Below are the code and all the weights of a small trained network. Each question names an input and a target symbol and asks about switching units off, where a switched-off unit gives its printed mean instead of its output.

import numpy as np


def w(rows, s, z=0):
    codes = np.array(rows[::2]) - 128.0
    scale = np.full(codes.shape[1], s)
    scale[-1] = z or s
    return codes * scale


def f(y):
    return y / 2 * (1 + np.tanh(0.7978845608 * (y + 0.044715 * y**3)))


def softmax(a):
    e = np.exp(a - a.max(-1, keepdims=True))
    return e / e.sum(-1, keepdims=True)


def log_softmax(a):
    a = a - a.max(-1, keepdims=True)
    return a - np.log(np.exp(a).sum(-1, keepdims=True))


def net(x, mask):
    ids = ['αβγδεζθλμπστφψω'.index(c) for c in x.split()]
    T = len(ids)
    res = E[ids] + P[:T]
    q, k, v = (res @ M[0].T for M in (Q, K, V))
    z = softmax(np.where(np.tri(T) > 0, q @ k.T / 3**0.5, -1e9)) @ v
    res = res + np.where(mask[0], z, O[0][:, -1]) @ O[0][:, :-1]
    y = f(res @ A[0][:, :-1].T + A[0][:, -1])
    res = res + np.where(mask[1:13], y, B[0][:, -1]) @ B[0][:, :-1]
    return log_softmax(res[-1] @ U[:, :-1].T + U[:, -1])


Q, K, V, O, A, B = {}, {}, {}, {}, {}, {}
E = w([
[50,120,227,131,132],'α',
[151,130,153,2,78],'β',
[94,105,220,158,210],'γ',
[126,74,147,164,146],'δ',
[58,32,200,118,106],'ε',
[78,183,82,105,123],'ζ',
[67,50,160,53,55],'θ',
[40,149,141,105,146],'λ',
[98,157,140,44,118],'μ',
[159,87,139,88,94],'π',
[190,125,90,86,82],'σ',
[145,49,26,114,188],'τ',
[180,186,124,1,90],'φ',
[138,143,79,108,122],'ψ',
[111,21,211,118,102],'ω',
],0.016)
P = w([
[96,60,1,75,178],'0',
[143,211,187,88,163],'1',
[76,170,162,102,98],'2',
[67,172,183,76,101],'3',
[77,177,197,59,127],'4',
[49,162,181,69,109],'5',
[56,166,183,64,101],'6',
[38,161,177,67,111],'7',
[33,142,164,64,85],'8',
[59,179,180,48,131],'9',
[135,205,209,9,128],'10',
[34,188,201,67,137],'11',
[42,170,187,64,103],'12',
],0.0084)
Q[0] = w([
[184,111,100,173,126],'h1',
[85,131,130,97,66],'h1',
[72,118,208,2,120],'h1',
],0.021)
K[0] = w([
[104,207,199,172,62],'h1',
[169,74,117,147,202],'h1',
[86,41,1,65,234],'h1',
],0.017)
V[0] = w([
[124,36,192,206,186],'h1',
[80,190,66,210,194],'h1',
[2,156,193,95,150],'h1',
],0.021)
O[0] = w([
[217,75,195,49,194,1],'h1',
[231,112,219,169,29,90],'h1',
[133,157,86,1,10,108],'h1',
],0.019,0.0072)
A[0] = w([
[108,171,139,47,124,1],'n1',
[178,98,159,188,15,76],'n2',
[88,58,38,109,135,41],'n3',
[112,189,174,254,72,165],'n4',
[51,55,240,80,182,240],'n5',
[99,202,73,73,94,7],'n6',
[140,105,181,221,150,137],'n7',
[48,105,109,233,63,79],'n8',
[139,158,88,114,19,77],'n9',
[37,253,163,86,154,188],'n10',
[94,138,133,50,230,161],'n11',
[148,145,218,110,31,198],'n12',
],0.0061,0.0011)
B[0] = w([
[28,81,59,113,121,180],'n1',
[100,240,143,109,207,177],'n2',
[200,188,195,149,143,191],'n3',
[154,46,73,50,139,230],'n4',
[218,168,101,108,144,184],'n5',
[117,111,255,119,137,218],'n6',
[18,153,59,89,17,189],'n7',
[220,203,165,71,144,253],'n8',
[157,53,152,208,187,204],'n9',
[203,58,126,133,108,223],'n10',
[81,133,157,229,61,179],'n11',
[92,119,22,247,158,188],'n12',
],0.0081,0.029)
U = w([
[113,95,122,108,122,106],'α',
[86,199,206,117,160,94],'β',
[170,117,109,84,152,78],'γ',
[162,96,213,122,202,101],'δ',
[110,166,162,41,154,133],'ε',
[167,158,130,157,108,120],'ζ',
[54,146,176,111,148,125],'θ',
[99,122,150,174,106,52],'λ',
[143,160,209,115,66,202],'μ',
[98,118,196,160,230,85],'π',
[93,157,96,100,183,156],'σ',
[127,101,147,139,171,255],'τ',
[147,196,156,69,175,130],'φ',
[115,208,102,78,66,117],'ψ',
[102,116,177,75,255,113],'ω',
],0.0075,0.006)

Each question gives the input, a string of symbols that net reads in full, and the target symbol t.
The units are the heads (3 rows each of Q, K, V and O) and the neurons (one row each of A and B). Each row of codes is followed by its name. A weight is (code - 128) times the scale printed after its matrix; where a second scale follows, it is the last column's (O, A, B and U).
mask holds one flag per unit, heads first, then neurons. A switched-off unit (its flag False) gives its mean, the last column of its rows in O or B, instead of its output. The means were averaged over made-up inputs and are rounded, as every weight is.
A unit's drop is (log p(t) with every unit on - log p(t) with that unit switched off) / (log p(t) with every unit on - log p(t) with every unit switched off).
The circuit of an input: a set's keep is (log p(t) with only the set's units on - log p(t) with every unit switched off) / (log p(t) with every unit on - log p(t) with every unit switched off). Starting from the 12 units with the biggest drops (on a tie, the unit counted first), units are removed one at a time, each time the one whose removal leaves the highest keep (on an exact tie, the one counted first), for as long as the keep stays at least 0.8.
units of the circuit, in order: the units of the circuit, biggest drop first
unit that matters most: the unit with the biggest drop
top k neurons: the k neurons with the biggest drops, biggest first
drop of u: that unit's drop, to one decimal
input θ μ ω ε α λ λ, target θ: top neuron -> n11
input γ ω φ ε, target γ: units of the circuit, in order -> h1, n12
input λ μ ψ, target λ: top 3 neurons -> n9, n12, n8
input π ζ φ δ β ζ ζ ψ φ β ψ, target π: units of the circuit, in order -> h1, n11
input ζ μ μ σ ζ γ, target ζ: top 3 neurons -> n9, n12, n8
input π α δ φ π μ θ θ π ζ φ, target π: units of the circuit, in order -> h1, n11
input σ ψ λ, target σ: units of the circuit, in order -> h1, n7, n6
input ζ μ ε π ψ θ β, target ζ: top 3 neurons -> n9, n12, n8
input φ α ψ, target φ: top 2 neurons -> n8, n3
input θ μ ε φ ω φ θ θ ζ ε, target θ: units of the circuit, in order -> h1, n11, n6
input π ψ ζ σ ζ σ ω, target π: top 2 neurons -> n11, n4
input β λ β μ δ β δ β φ θ δ ψ, target β: units of the circuit, in order -> h1, n6, n3, n8
input ζ α θ μ ω ζ ζ β ω, target ζ: top 3 neurons -> n9, n12, n8
input β ω λ ζ α π ζ ω μ, target β: top 3 neurons -> n6, n3, n8
input ζ φ μ σ γ μ μ ζ ε θ μ ψ, target ζ: top 2 neurons -> n9, n12
input β σ σ, target β: units of the circuit, in order -> h1, n6, n3, n4
input α π λ φ π μ, target α: top 3 neurons -> n1, n12, n9
input α μ μ θ ω ζ μ ε ω ζ δ δ σ, target α: top neuron -> n9
input ζ ψ ζ μ μ γ ω ζ, target ζ: units of the circuit, in order -> h1, n9, n12, n8
input μ μ θ μ, target μ: unit that matters most -> n6
input σ α σ ζ ω ζ ψ, target σ: drop of n7 -> 0.5
